Each new row is followed by its nearest point in the smallest flat space through zero that holds the rows named last above it.
zis:
-44, 8, -19, 11, -3, 12, 16, -3, 25, -18, 18, -30, 13
0, 6, -19, 41, 18, -3, -3, 59, 31, -22, 10, 4, 2
New rows:
-43, -6, -3, 5, -16, 16, 21, -8, 31, -20, 0, -29, 7 -> -41, 7, -15, 5, -5, 12, 15, -11, 19, -14, 15, -29, 12
-32, 12, -42, -33, -8, 19, 5, -16, 3, 11, -18, -14, 8 -> -26, 2, -4, -10, -9, 8, 11, -26, 2, -2, 7, -20, 7
-28, 47, -4, -6, 15, 9, 22, -23, 12, 32, -23, -23, 14 -> -25, 2, -4, -9, -8, 8, 10, -23, 3, -2, 6, -18, 7

Nebon (5 x 13):
17, 14, 5, 0, -26, 10, 0, 10, 31, 11, 27, 34, -15
18, 19, -6, 2, 18, -7, 1, -13, -12, 15, -17, 27, 15
25, 17, -38, -6, -1, 9, -25, -6, 27, 11, 11, 33, -5
10, 11, -16, 8, 3, 14, 4, -12, 8, 10, -7, 34, -8
-5, -3, 1, 11, -21, 25, 13, 2, 23, 0, 13, 22, -28
New rows:
-20, -7, 5, 6, 24, 9, -10, -26, -14, -11, 1, 18, 30 -> 0, 0, -1, 6, 26, 1, -2, -11, -17, -1, -12, 3, 1
-26, -8, -14, 21, 14, -47, -19, 2, 7, -2, 4, -15, -35 -> -7, -11, -5, -1, 12, 3, -16, 1, -2, -13, 7, -19, -8

Zum, 5 rows:
9, 5, 8, -3, 5, 7, -13, -8, 12, -15, 12, 6, 52
17, -7, -3, 14, -14, 37, 33, 4, 5, -24, 11, 25, -4
55, -12, 0, -4, -10, 12, -7, -3, 11, -23, 21, 16, 43
14, 12, 18, -18, -11, 26, -15, 16, -9, -27, 23, 18, 35
-5, -14, 7, 3, -8, 30, 34, -12, -1, -28, 31, 36, 44
New rows:
45, 1, -18, -6, -24, -6, 39, -6, -6, 14, 26, -16, -5 -> 37, -26, -12, 1, -12, -6, 15, -4, -3, 0, 9, 9, -12
-12, -7, 14, 29, 28, 33, 25, 4, 33, 16, -26, -23, -18 -> -16, 14, -10, 34, 12, 17, 19, -7, 28, 1, -26, -9, -19

tol (2 x 13):
12, 29, -20, -6, 46, -28, -11, 19, -5, -15, -37, 25, -13
15, 41, 21, 23, -15, 13, -19, 8, 8, -10, 3, 8, 0
New rows:
-25, -1, 2, -19, -6, -24, 39, 0, 30, -13, 7, -41, -3 -> -9, -23, -5, -9, -2, 0, 10, -7, -2, 7, 6, -8, 2
-7, -28, 1, -20, -26, 22, 5, 2, -22, 8, -2, 1, 4 -> -9, -23, 0, -5, -11, 6, 10, -9, -1, 8, 12, -11, 4

ras:
28, -36, -1, -43, -40, -14, -27, 34, 2, -5, -9, -12, 34
13, -3, 7, -51, -25, 4, -24, 3, 10, 7, -8, 6, 29
New rows:
8, 34, -11, 39, 26, 10, 5, -8, 4, 5, 38, -3, 0 -> -14, 15, -1, 26, 21, 5, 15, -14, -3, 1, 5, 4, -19
15, -3, -6, -16, 1, -4, -20, 10, 22, -26, -38, -16, 11 -> 10, -12, 0, -17, -14, -4, -10, 11, 1, -1, -3, -3, 13
-9, -16, -3, 23, 15, -27, 5, 16, 24, -4, 3, -12, 4 -> 2, -13, -6, 20, 2, -9, 6, 12, -7, -7, 2, -10, -7

vediv:
36, -36, 45, -26, -4, -6, 23, -6, -13, -16, -39, -35, 6
18, -26, 12, -16, 19, 3, -14, -43, 0, -1, -15, -44, -11
-9, 1, -31, 1, 32, 12, -46, -54, 14, 12, 16, -28, -22
New rows:
-17, -19, 7, 17, -6, -9, 24, -16, 8, 15, 35, -15, -19 -> -16, -13, 14, 20, 1, -10, 11, -23, -3, 25, 20, -2, -3
-16, -48, 27, -11, -8, -25, -10, -3, 8, 30, 8, -14, 6 -> -2, -22, 24, 8, 0, -10, 15, -22, -7, 16, 5, -13, -1

Bugug:
-16, -10, 16, 6, 36, 6, -9, -13, 9, 17, -28, -42, 26
-10, -6, 19, -6, 21, 10, 0, -10, -7, 5, -10, -24, 12
-5, -12, 18, 1, 15, 21, -5, -17, -1, 4, -18, -36, 23
New rows:
13, -10, 24, -3, 15, -5, 7, -17, -17, -3, -31, -13, 9 -> -6, -6, 16, -5, 14, 11, 0, -9, -7, 2, -7, -20, 10
4, 6, -27, -1, -14, 18, 6, 22, -18, -4, -6, 41, -5 -> 10, 5, -11, -1, -21, -4, 4, 7, -2, -9, 14, 23, -13
33, -10, -42, 22, -14, 0, 8, 11, 13, -9, 3, 21, 3 -> 18, 2, -28, 18, -32, -4, -7, 6, 19, -5, 2, 18, -3

Vago:
26, 39, -3, 24, 2, -19, -19, -17, -8, 8, -35, 11, 16
17, 23, -1, 15, 5, -11, -9, -8, -5, 3, -24, 9, 10
New rows:
-27, -33, -12, -17, -18, 0, -14, 1, -11, 34, 31, 2, -10 -> -20, -16, -3, -15, -22, 7, -5, -4, 5, 6, 33, -19, -10
-15, -7, 7, -33, -21, 18, 8, -23, 26, 3, 21, 8, -26 -> -17, -17, -1, -13, -15, 8, 0, 0, 4, 3, 27, -14, -9

Deso, 3 rows:
15, 2, -12, 1, -5, -9, -23, 51, -16, 3, 22, 2, -28
-3, 4, -6, -21, 3, 7, -27, 61, -3, 4, 24, -4, -20
1, -1, -12, 0, -11, 2, -23, 32, -14, -12, 19, 3, -25
New rows:
-3, 5, 2, -4, 6, -13, -9, 32, 31, 14, -3, -15, -4 -> 3, 5, 4, -14, 12, -1, -3, 28, 7, 17, 5, -5, 2
-12, -6, 14, 38, -12, -10, 12, -35, -30, -23, -17, 5, 15 -> 3, -6, -4, 25, -15, -5, 11, -47, -9, -18, -12, 8, 1

kudog (2 x 13):
-6, 30, 28, -18, 0, -16, -12, -22, -38, -2, 5, 14, 27
-11, 18, 21, -9, -2, -7, -13, -23, -23, -7, -4, 5, 11
New rows:
-20, 9, -9, 12, 16, 4, 12, -40, 1, -13, -30, -16, -31 -> -20, -6, 6, 9, -6, 11, -14, -24, 7, -16, -21, -13, -21
-31, -17, -2, -10, -9, 25, -7, -20, 33, -3, -14, -19, -38 -> -18, -18, -4, 16, -6, 17, -10, -16, 22, -16, -24, -18, -31
5, 5, -30, 6, 2, 4, 21, 32, 33, 11, 1, 1, -9 -> 15, -17, -23, 8, 3, 5, 16, 28, 22, 10, 8, -3, -8

rom (4 x 13):
-9, -10, -5, 17, 7, -11, 34, 10, -3, -17, -15, -1, -6
-14, -10, -6, 11, 8, -15, 26, 11, 10, -21, -10, -6, 5
-22, -16, -11, 14, 16, -13, 17, 8, 16, -20, -10, -13, 20
-15, -5, -4, 2, 7, -21, 17, 12, 22, -24, -3, -7, 11
New rows:
-11, -22, 21, -12, -5, -11, -13, 15, 5, -33, 21, 36, -35 -> 7, 14, 9, -12, -9, -17, 9, 9, 9, -11, 6, 9, -15
-14, -14, -20, 46, 30, -8, 1, 27, 2, -32, -11, -16, 17 -> -25, -19, -14, 28, 30, -13, 19, 4, 7, -16, -17, -10, 21

bof (2 x 13):
4, -13, 2, -6, -15, 5, -17, -44, 23, 12, -23, 9, -11
1, -10, 10, 3, -19, 37, -10, -5, 17, -13, 26, 7, -14
New rows:
7, -17, -18, 3, 1, -3, -19, -28, -15, 36, -20, 1, 27 -> 2, -2, -4, -5, 2, -18, -5, -24, 4, 14, -28, 1, 1
-18, -4, -18, 32, 31, 15, 2, 28, -9, -8, -11, -16, 0 -> -2, 7, -2, 3, 9, -6, 9, 22, -13, -5, 9, -5, 7

nava:
8, -15, -4, -8, 7, 31, 0, -12, 3, 12, 1, -22, 5
10, -13, -2, -2, 6, 34, 7, -1, -1, 15, -2, -28, 3
New rows:
5, 15, 26, -17, 8, -9, 10, 35, -38, 7, -15, 6, -11 -> 0, 12, 6, 16, -6, -9, 15, 29, -10, 0, -7, -2, -7
-11, -8, -8, -7, 10, 9, -21, -24, 15, -10, -5, 7, 30 -> -2, -10, -6, -16, 5, 4, -16, -29, 10, -3, 7, 6, 6

Pidab, 3 rows:
-40, -35, -23, -25, 10, -6, -16, 37, 18, -34, 11, -2, 19
-5, -5, -30, 6, -11, 39, 11, -10, 1, -19, 2, -5, 8
9, 7, 30, -12, 1, -17, -8, 0, -7, 16, 10, 12, -8
New rows:
-18, -2, 10, -14, -4, -9, -18, 54, 6, 1, 35, 13, -11 -> -16, -16, 15, -30, 5, -16, -18, 22, 3, -7, 20, 12, 4
-22, -5, -22, 19, -5, 7, -2, 10, 10, -17, -19, -20, -11 -> -11, -8, -28, 14, 5, 3, 5, 6, 10, -13, -16, -15, 7

niz:
9, -2, -20, -12, 4, 8, 14, -27, -6, -7, -1, -12, 14
49, -1, -53, -10, 8, 12, 13, -52, -4, -20, -3, -1, -5
56, -15, -35, 1, 14, 3, 0, -22, 3, -34, -3, 5, -11
16, -8, -52, -32, 2, 32, 28, -41, 0, 0, 16, -5, -18
New rows:
25, -6, 17, -5, -7, -35, 2, 17, -17, 21, -22, 0, 18 -> 2, 6, 15, 15, 1, -16, -10, 5, -3, -5, -12, -1, 16
20, -22, 23, -1, 28, 0, -24, 6, 2, 24, -23, -6, 4 -> 6, -5, 11, 9, 4, -9, -8, 12, 1, -10, -5, 1, 5

linur, 4 rows:
-12, 31, 43, -29, 14, -7, 5, -2, -11, -31, 10, -33, -41
-25, 12, 3, -9, -1, -19, 1, -10, 21, -17, 12, 1, -12
11, -11, 23, -6, -16, 9, 37, 7, -22, -3, -20, -35, -10
-1, -3, 18, -7, -11, 0, 26, 2, -9, -8, -10, -25, -12
New rows:
3, -4, -16, -15, 18, 21, 14, -27, 20, -27, 8, -35, -4 -> 2, 2, 8, -23, -5, -4, 12, -10, 5, -14, 4, -5, -3
-45, 11, -2, -17, -4, 0, 10, 21, 0, -5, 2, 28, -7 -> -20, 7, -1, 3, -1, -13, -1, -4, 14, -7, 6, 2, -7

zisor, 4 rows:
-26, -26, 15, -23, 52, 36, -12, -20, 14, 1, -13, 39, 18
-7, 2, -4, -23, 5, 7, 2, 11, 8, -25, -10, 21, 5
10, 0, -49, 24, 24, 54, 10, -15, -22, 28, -28, 14, -4
-7, 9, 24, -33, -24, -37, -2, 26, 19, -46, 11, 3, 2
New rows:
-32, 5, 4, 7, -38, 25, 1, 30, -2, -12, -33, 3, -18 -> 5, 11, -14, -2, -9, 4, 2, 9, -2, -23, -9, 8, -10
10, -12, 7, -26, 25, 22, 29, 32, -14, 18, 5, -25, 11 -> -2, -3, -9, -17, 5, 3, 16, 10, 0, 27, -2, -1, 25

zupe:
-11, 0, 0, -6, 4, -16, 20, -14, 7, 29, 19, -2, 3
24, -2, -14, 7, 5, 6, -12, 23, -14, -18, -23, 14, 5
14, 0, 0, 10, 1, 24, -39, 26, -14, -39, -41, 5, 0
New rows:
-54, 9, -13, 15, -1, -3, -18, 30, 3, 10, -14, 15, 24 -> -16, 1, 6, 0, 16, -2, -20, 4, -4, 18, -25, 0, 10
-25, -3, 22, 0, -11, -23, -10, 20, 13, -33, -16, -4, -6 -> -9, 2, 12, 1, -5, 13, -17, -1, 2, -15, -9, -8, -5

Nel (3 x 13):
-13, -10, -3, -4, 32, -26, 2, 10, -24, -14, 8, -9, -7
-1, 15, -30, -11, 32, -9, 27, -15, -52, 15, -3, -22, -9
-29, 16, 39, -15, 26, -33, 1, 43, -24, -27, -3, 3, -18
New rows:
-1, -6, -6, -7, 21, 31, 17, -36, 13, 42, 20, -12, -13 -> 13, 0, -27, 3, -3, 14, 9, -24, -6, 18, -1, -8, 5
13, -21, 22, -10, -5, 16, -30, 25, -4, 0, 15, 2, 35 -> -2, -12, 10, 5, -7, -2, -13, 7, 19, -10, 4, 7, 4
15, -21, -34, -5, 17, 31, -26, -4, -13, -2, 9, 3, -10 -> 7, -18, -23, 6, 7, 0, -1, -17, -1, 4, 8, -7, 6

Nedo (2 x 13):
16, 12, -38, 1, 2, -59, 0, -18, -39, -23, 3, 33, -8
-16, -53, -3, 10, 11, 27, 24, -11, 19, 6, -10, -20, 2
New rows:
-16, -12, -16, 17, 8, 49, 4, -25, 15, -10, -36, -13, 11 -> -11, -33, 2, 6, 6, 22, 14, -5, 16, 6, -6, -15, 2
-10, -30, -10, -23, -8, -35, -7, -7, -18, 17, -44, -8, -18 -> 0, -16, -16, 4, 5, -13, 10, -12, -8, -7, -3, 5, -2

vibet, 4 rows:
16, 40, -10, -6, 47, -11, 19, -4, 19, 26, -37, 0, -7
6, 23, 25, 13, -29, -15, -6, 2, -1, -4, -25, -7, -4
23, 13, 0, 2, -11, -12, -49, 20, 43, -49, 2, 3, 0
17, 56, 12, 1, 0, -30, -3, 1, 19, -21, -27, -4, 5
New rows:
-23, -3, 18, -10, -16, 0, -10, 36, -2, 2, 25, 9, -14 -> -4, -15, 4, 4, -18, 5, -10, 3, -4, -8, 10, 0, 0
-3, 4, -33, 10, 12, -16, -5, 20, 31, 31, 5, 26, -3 -> 10, -3, -14, -4, 27, 6, -6, 5, 19, 9, -7, 4, -8

Tisig, 5 rows:
19, 5, -38, 8, 8, -6, 6, -4, 20, -18, -28, 3, -4
-10, -18, 5, 18, 40, 17, 27, 19, -37, -21, -21, 21, -41
2, 18, -22, 35, -14, -2, -10, 21, -30, -30, 1, 45, 1
2, -25, 1, -10, 42, 4, -12, 14, -24, -25, -14, 16, -30
5, -2, -27, 31, 27, 12, -19, -5, -10, -36, -13, 17, -42
New rows:
-21, -23, 24, -9, -17, -25, -16, -5, 35, -14, 2, 14, -2 -> 2, -3, 5, -15, -2, -5, -18, -3, 5, 3, 9, -5, 7
37, 17, -30, 16, -12, 8, 21, -7, -20, 6, 14, 7, 4 -> 3, 16, -17, 22, -15, -1, 12, 2, 1, -5, -5, 10, 6

muv, 5 rows:
-37, -34, 6, -17, -27, 19, 35, -20, -21, -8, -10, 16, -43
-24, -3, -11, -30, -23, -16, 18, 11, 4, 9, -17, 47, -39
-10, -17, -1, -15, -10, -3, 30, 4, -10, -9, -16, 20, -30
-19, -7, -2, -2, -12, 3, 27, 9, 9, 3, -12, 17, -13
-17, -19, -22, 0, -2, -14, 20, -2, 14, 22, 7, 7, -41
New rows:
-4, -7, -3, -10, -7, 13, 4, -11, -26, -32, -7, -10, 21 -> 3, -5, 18, -4, -4, 17, 2, -9, -23, -23, -7, -6, 10
22, 5, 29, -7, 17, -15, 17, -16, -6, -10, -11, -41, -15 -> 23, -14, 3, 5, 17, -2, 8, -4, -18, -17, 0, -20, -4

norum (4 x 13):
-11, 22, -7, -13, -3, 36, -6, -29, -75, 3, 7, 17, 4
3, 21, -22, -19, 21, 31, 25, -5, -29, -8, 1, 13, -4
24, 5, -22, -6, 1, 48, 4, -41, -35, -9, -5, 3, 1
-30, 11, -34, 9, 1, -3, 2, 42, -2, -31, 9, 54, 18
New rows:
9, 0, -3, 4, -23, 21, 18, -46, 5, -10, -24, 39, 16 -> 16, -6, -21, 9, -9, 26, -7, -22, -8, -16, -4, 10, 8
-17, 7, 2, -15, 32, -2, 30, 2, 10, 16, -24, 0, -11 -> 0, 13, 3, -18, 24, -3, 27, 13, 5, 7, 0, -9, -12
-22, 0, 33, -23, 9, 11, 3, -4, -32, 19, -25, -21, -13 -> -8, 13, 25, -18, 7, -2, 4, -11, -30, 25, 4, -19, -12

tiz, 2 rows:
10, 3, 22, -8, -14, 33, -18, -20, 6, -24, -13, -11, 5
-30, -3, -9, -5, 13, -27, 24, 43, -24, 3, -17, 15, -16
New rows:
6, -34, -14, -11, 10, -41, -7, 2, -14, 12, -18, 11, 8 -> -8, -2, -10, 3, 7, -17, 10, 14, -5, 11, 4, 6, -4
-18, -18, 1, 3, -10, 13, -15, -3, -16, -14, -34, 16, -7 -> -10, 1, 13, -10, -4, 11, -1, 9, -9, -18, -21, 0, -5
19, 11, 34, -10, -14, 38, -24, -4, 2, -10, -25, -5, 6 -> 7, 3, 24, -10, -14, 34, -17, -16, 3, -27, -18, -10, 3

doke, 4 rows:
25, -5, 9, -41, -9, -17, -32, 6, 2, 5, -25, 5, -6
27, -21, 33, -24, 30, 5, -37, 5, 10, -1, -14, -14, -7
11, -7, 22, 12, 16, -7, -19, -3, 19, 17, -28, -18, -4
18, 4, -12, -35, -5, -27, -17, 10, -8, -8, -14, 13, -8
New rows:
-45, 33, 5, 10, -18, 30, -32, 2, 4, 12, -23, 0, -12 -> -7, 2, 8, 10, -22, 8, 2, -9, 9, 20, -9, -3, 6
-30, -2, 29, -18, -13, 8, 11, 19, 14, 18, -21, 13, 4 -> -1, -2, 11, -5, -22, 9, -5, -6, 6, 16, -8, -1, 5
19, 12, 13, -9, 13, 8, -23, -18, -19, 6, 26, -4, 35 -> 4, -10, 12, -13, 5, 17, -7, 1, -2, -5, 11, -1, 2
